Each row has a name. Each piece below is followed by the name of the row it came from, unless a question asks for something else. Each question is about the rows just above it.

<67>: [142 132 238 130]
<55>: [133 134 165 130]
<100>: [165 133 129 137]
<34>: [137 133 237 130]
<94>: [133 128 165 137]
After [142 132 238], its row goes on with  [130]
[137 165 128 133] is which row reordered?  <94>
Put [137 133 128 165] back in order: which row is it?  <94>
Go on from [133 128 165] to the end of its row.  [137]

<82>: [223 225  60 183 121 138  89]
<61>: [224 225  81 209  33 148 196]
<27>: [183 138 222  89  60 121 225]
asked: [ 89  60 121 225]  <27>
After [223 225], its row goes on with  [ 60 183 121 138  89]
[ 60 225 183 121  89 223 138] is which row reordered?  <82>

<154>: [137 121 134 136 129 139 126 129  86 130 167  70 115 136 138 124 134 155
 131 156 127 107 149 146 135 156 136 112 157 122 127  89 140 125 130 168
  84 158 148 131 150 124 119 129 128 125 123 119 125 101 159 113 148 142
 200 120 147  87 106 117 187 112 196]
<128>: [131  83 126 191 147 136 122  82  99 121 135 125 145 165 166 125 118  99
 130 119 109 121  85 151 134 116 161 109 124 120 157 116 126 126 126 118
 132 143 112 151 131 143 141 160 136 116 171 139 141  91 133 160 138 123
 138 134 110 102  36 132 136 112  84]
<110>: [127 137 123  79 154 128 118 166 131 138 163 115 123 157  32 150 113 122
 122  94 110  98 194 119 137 128 109 137 140 136  75 109  99 124 136 150
 153 112 109 174 148 154  99 117 120 117 171 139 141 141 118 153 113 131
  91 132 158 163 149 143 121 153 126]
<92>: [131 117 125  47 118 125 127 110  89 139 128 134 137 144 105 119 131 139
 138 109 119 113 177 122 168 114 148 160 133 151 114 119 108 120 124 122
  97 142 131  77 157  61 135 127 131 137 140 125 112 116 129 148  79 130
 111 115 134 178 135 125 126 121 186]
<41>: [116 128 130 109 115 117 127 132 106 141 110 131 140 156 108 138 127  78
 117 130 116  99 130 138 149 141 151 159 130 118 123 121 157 129 123 132
 142 128 138  83  96 113 133 110 134 109 124 137 120 189 124 149  92 106
 162 113 143 123 169 122 138 118 183]
<10>: [133 126 135  87 131 108 131 150 131 127 120 129 114 173 218 139 129  97
 135 126 130 111 204 119 157 121  75 136 141 107 142 126 108 115 119 125
 125 138 113 157 132  54 141 164 119 137 170 138 115  95 131 118  77 127
 145 121 134 116 134 132 126 143  87]
<85>: [128 119 127 160 105 133 131  78 153 106 136 129 120  91 105 128 120 153
 124 105 134 151 110 139 125 128 118 122 135 127 127 111  95 122 137 147
 134 120 113 168 133 118 135 146 127  91 101 118 124  86 133 134 115 127
 137 127 158 100  91 129 105 111 118]
<114>: [134 115 130 167  87 125 124  70 138 129 112 148 137 128 158 129 112 123
 119 135 124 147 187 137 155 125 121 159 131 125  89 122 119 136 157 156
 129 117 113 200 131  86 130 168 142 106 150 127 136  84 134 127 120 146
 196 148 126 101 156 107 140 149 139]
Put [125 106 107 128 156 158 119 139 148 140  87 125 131 120 121 101 168  70
 187  89 129 149 157 125 137 134 113 129 117 112 156 124 115 148 126 147
 150 124 123 137 129 131 136 122 196 138 134 127 200  84 119  86 155 167
 112 130 159 135 130 146 136 142 127] back in order: which row is it?  <114>
Go on from [117 171 139 141] to the end of its row.  [141 118 153 113 131  91 132 158 163 149 143 121 153 126]
After [159 131], its row goes on with  [125  89 122 119 136 157 156 129 117 113 200 131  86 130 168 142 106 150
 127 136  84 134 127 120 146 196 148 126 101 156 107 140 149 139]
asked: [126 126 118 132 143 112 151 131 143 141 160]  <128>

<74>: [ 81  22 192  64  62  89  80  86 164  85 141 207 115  50  94  89 250 150
  91 176 215 137 181 110 108  31  89 167  59 196 116 114 150  95 152 172
  34 150 176  88  81  92 130  71  68  42 160 142 209 162  76  71 199 107
 137 124 144 106 101]
<141>: [ 76 138 154 129 158  34  69  83 187  53 189 195 116  52 164  98 211 211
 108 172 130 139 201 112 111  31 148  51  42 164 185 119 166  83 172 151
  76 193 185  76  77  94 175  40  43  68 151 148 129 164 157  77 163  52
 104 136 121  75  49]
<60>: [155 118 159 116 191  45  60  76 166  68 146 184 149  70 150 110 196 213
 202 180 126 141 224 109 127  85 158  75  57 170 156 110 172  82 185 174
 142 204 177 102  77 103 143  37  62  75 136 161 155 163 151  80 190  60
 115 148 147  93  91]
<72>: [ 69  57 170 105  36  72  58  74 220  93 110 178 166  89 136 121 194 186
 142 192 164 133 237  99 139  59 144 180  38 192 108 108 175  87 170 218
  96 197 157  97  76  99  91  49  92  70 150 172 195 163 121 115 120  88
 117 161 178 105 100]
<133>: [ 85  57 102 150 103 155  60 136 110  77 163 185  93 202 190 142 204 184
 170 146 151 191 149 155 127 147  80 166 116  68 118 196 156 159  75 149
  45 224  91  62  70 143 213 180 172  37 141 115 158  75  60 109 110 126
 177  82 174  76 161]
After [ 53 189 195 116  52], its row goes on with  [164  98 211 211 108 172 130 139 201 112 111  31 148  51  42 164 185 119
 166  83 172 151  76 193 185  76  77  94 175  40  43  68 151 148 129 164
 157  77 163  52 104 136 121  75  49]
Which row holds these entries in another order? [115 148 147  93  91 155 118 159 116 191  45  60  76 166  68 146 184 149
  70 150 110 196 213 202 180 126 141 224 109 127  85 158  75  57 170 156
 110 172  82 185 174 142 204 177 102  77 103 143  37  62  75 136 161 155
 163 151  80 190  60]  <60>

<48>: [129 125 124 136 148  85 126 104 119 117 150 143 100 170 159 145 162 112
 156 101 137 141  99 136  92]
<102>: [106  29 132  87  64  75 130 106 122  95 163 184  93 192 189 169 163 102
 197  85 163 157  86 142  78]
<138>: [133 118  82 143 134 178 116 113 117 180 106  29 132  89  64  75 142 149
  35 159  65  93 147 118 149]
<29>: [127 130 145 130 147  59 132 110 124  92 162 190  96 190 191 171 157 102
 200  85 167 158  88 142  80]
<148>: [132 122 104 141 146 120 121 104 116 144 134  92 109 140 121 116 160 126
 105 123 105 121 116 129 112]
The row with [106  29 132  89  64  75] is  <138>
The rest of the row after [150 143]:  [100 170 159 145 162 112 156 101 137 141  99 136  92]

<169>: [126 129 125 117 130 107 162 149 136]
<212>: [126 160 134 160 112  92 162 149 102]
<86>: [175 176 143  29 130 164  51  36 169]
<12>: [136 145 134 117 130 150 125 104 136]
<3>: [126 145 125 117 148 135 143 149 136]
<113>: [136 129 143 160 112 121  88 149 152]
<117>: [161 162 126 160 102 112 149  92 134]
<51>: [130 121 125 104 134 107 106 149 152]
<11>: [ 42  64 106 217 130 121 125 104 136]
<214>: [125 217 130  64 106  43 104 136 121]
<146>: [146 207 152 182  41  64 106 217  51]
<101>: [116 113 116 117 130 108 162 149 136]
asked: [ 41  64 106 217]  <146>
After [117 130 107 162 149], its row goes on with  [136]
Where do [130 121 125 104 136] appear?  <11>
After [125 217 130], its row goes on with  [ 64 106  43 104 136 121]
Which row holds these entries in another order? [102 149 162  92 112 160 134 160 126]  <212>
asked: [107 162 149]  <169>
Which row holds these entries in another order? [136 106 217 121  64 125 130 104  42]  <11>

<107>: [172  23  60  65  52  66 188 196]
<23>: [196 173  60  65  65  23  52 188]
<98>: [179  64  52  23  65  60  66 196]
<26>: [173 188  52  23  65  60  66 196]
The rest of the row after [65 65]:  [ 23  52 188]
Which row holds these entries in another order? [ 23  52  60  65  66 173 188 196]  <26>
Put [196  66  60  65  23  52  64 179] back in order: which row is it?  <98>
asked: [ 66 188]  <107>
Which row holds these entries in another order? [196  66  60  65  23  52 188 173]  <26>
Go on from [65 52] to the end of its row.  [ 66 188 196]

<106>: [227  29  14 250 245 240]
<30>: [200 250 223 177  30  79]
<135>: [ 14  29 245 240 250 228]
<81>: [130 102 101 101 102 193]
<87>: [ 79  30 200 177 249 223]
The row with [245 240 250] is  <135>
Which row holds these entries in another order? [228  14  29 245 240 250]  <135>
asked: [200 177 249]  <87>
[ 30 200 177 249 223  79] is which row reordered?  <87>
The row with [ 14 250 245] is  <106>
The row with [177 249 223] is  <87>
[193 102 101 101 102 130] is which row reordered?  <81>

<32>: [ 28  89  89  30  28 250  91 251 168]
<69>: [ 10 251 249  14  16  12  10   7 248]
<122>: [ 89 251 250  28  29  28  89  91 168]
[251 168  28  89  89  30  28 250  91] is which row reordered?  <32>
The rest of the row after [251 249]:  [ 14  16  12  10   7 248]
asked: [251 249  14  16  12]  <69>
Put [168  89 251 250  28  29  28  89  91] back in order: which row is it?  <122>
asked: [ 30  28 250]  <32>

